Rows, each with its class
[ 0.16 -1.05  0.16  0.42  1.60 -0.01 -0.74  1.52 -0.57  1.60  0.62  0.57
  0.23  0.11  0.24  0.90 -0.19  0.26  0.19 -1.95  0.85 -0.59 -0.38 -1.91
 -0.58  1.22 -0.43  1.13 -0.13 -0.21 -0.43 -0.75 -0.78  0.37  0.68 -0.05
 -0.25] | sos
[-1.10  1.13  0.11 -1.15  2.28 -0.76 -1.23  2.27  0.05  0.80 -0.72 -1.71
  0.24 -1.87  0.01 -0.31 -1.66 -0.46  1.19  1.63  0.15 -0.48  0.64 -0.79
  0.24  1.81 -1.78 -0.33  0.01  0.04  0.49 -0.51 -0.30 -0.21  1.89 -0.42
  0.66] | pon
[ 0.89  0.97  0.29 -0.27  2.92 -1.02 -1.35  0.91 -0.83  1.06 -1.09  2.30
  0.44  1.24 -0.37  0.83 -1.48  0.00  0.21 -1.31 -0.38 -0.40 -0.78  0.63
  0.28  0.62 -0.88  0.34  0.75  0.57  0.47  0.21 -0.06  1.36  0.83  0.42
 -0.62] | Vodu
[ 0.26 -0.73 -1.33 -0.95 -1.60 -0.23 -0.66 -1.41  0.39 -0.55  0.25 -0.02
  0.12 -1.80  0.24 -1.18  0.21 -0.90 -0.67  2.16 -0.68 -1.00  0.31  1.13
  1.17 -0.76  0.63 -0.49 -0.99  1.13 -0.27  0.78 -1.09 -0.18 -0.85 -0.40
  0.48] | tumo
[-0.63  2.13  0.13  0.43 -0.50 -0.66  0.54  1.54 -0.09 -0.85 -0.47 -4.32
 -1.07  1.19 -1.47  0.95  1.08 -1.32  2.06  0.82  1.16  0.88 -1.10 -0.52
 -2.55  0.62  0.57  3.23  1.22  0.12  0.87 -0.51  2.47 -1.04  1.89  0.84
 -0.23] | lag
[-2.25  0.69  0.04 -1.11  1.88 -0.92 -1.37  2.36  0.03  1.13 -0.63 -1.17
  0.54 -1.24 -0.44 -0.99 -0.39 -0.41  1.29  1.65  0.64 -0.31 -1.09 -0.92
 -0.47  1.66 -1.64  0.86  0.42  0.22 -0.42 -0.21 -0.72 -0.58  2.09  0.03
  0.10] | lag
[-0.17  1.23  0.57  0.16  1.92  0.29 -0.24  2.00 -0.82  0.50 -0.90  1.02
  0.16  0.71 -0.51  0.74 -0.98  0.12 -0.24 -0.76 -0.24  0.74 -0.34 -0.43
 -0.78  0.20 -0.93  0.06  0.74  0.12  0.30 -0.49  0.62  1.09  1.21  0.12
 -0.43] | Vodu
[-1.32  0.84 -1.20 -0.07  0.96 -0.10  1.14 -0.23  1.20 -0.58 -0.95 -4.32
 -0.40 -1.04 -0.31 -0.34 -0.48 -0.47  0.62  1.03  0.73  0.50 -0.09 -0.69
 -0.90  1.39 -1.47  0.14 -0.42 -0.54  0.38 -0.15  0.76 -0.43  1.54  0.60
  0.49] | pon
[ 0.63  0.10  0.60 -0.77  0.53 -0.36 -1.19  1.62 -0.80  0.86  0.53  1.22
 -0.02  0.10 -0.13  0.91 -0.11  0.39  0.49  0.06  0.90  0.70 -1.96 -0.51
 -0.14  0.72  0.59  1.28  0.76 -0.67  0.07 -0.73  0.03 -0.67  1.31 -0.17
  0.20] | fedi
[-0.80  1.01  1.36  0.58  0.51 -0.02  1.31  0.71 -0.67  0.66  0.80  1.45
  1.68 -0.80  0.22 -0.21  0.18  1.24 -0.06 -0.08 -0.15  2.75 -1.09 -0.42
 -1.39  0.31 -1.05  0.99  0.86  0.11  0.21 -0.44 -0.12  0.28  2.15 -0.36
 -1.62] | fedi
[-0.96  0.70  1.42 -1.26  2.34 -1.12 -3.59  3.17 -0.74  1.61 -0.56  0.41
 -0.34  0.46  0.01  0.59 -1.50 -0.40  1.54  0.72  1.14 -1.13 -1.01 -0.45
 -1.04  1.86 -1.07  0.88  1.26  0.34 -0.74 -1.57  0.33  0.31  1.01  0.06
  0.29] | fedi
[ 0.42  1.23  0.02 -0.30  2.75  0.65 -2.25  3.25 -0.73  1.64 -0.36  2.87
  1.06  0.86  0.24 -0.52 -2.15 -0.08 -0.02 -0.57 -0.07 -0.09 -0.40  0.79
  0.65  0.69 -1.42  0.08  0.68  1.26  0.22 -0.55 -0.18  0.85  1.47 -0.11
 -0.40] | Vodu
[-0.41  2.48  0.26  2.12  0.16  1.32  4.91 -1.54 -0.62 -0.55 -0.06  4.00
  1.46  2.60  0.80 -0.02 -0.81  2.91 -2.74 -3.78 -1.08  6.00 -1.93  0.42
 -1.80 -2.22 -0.25 -0.31  1.54  1.37  1.00 -0.92  0.95  2.24  1.34  0.35
 -2.02] | Vodu
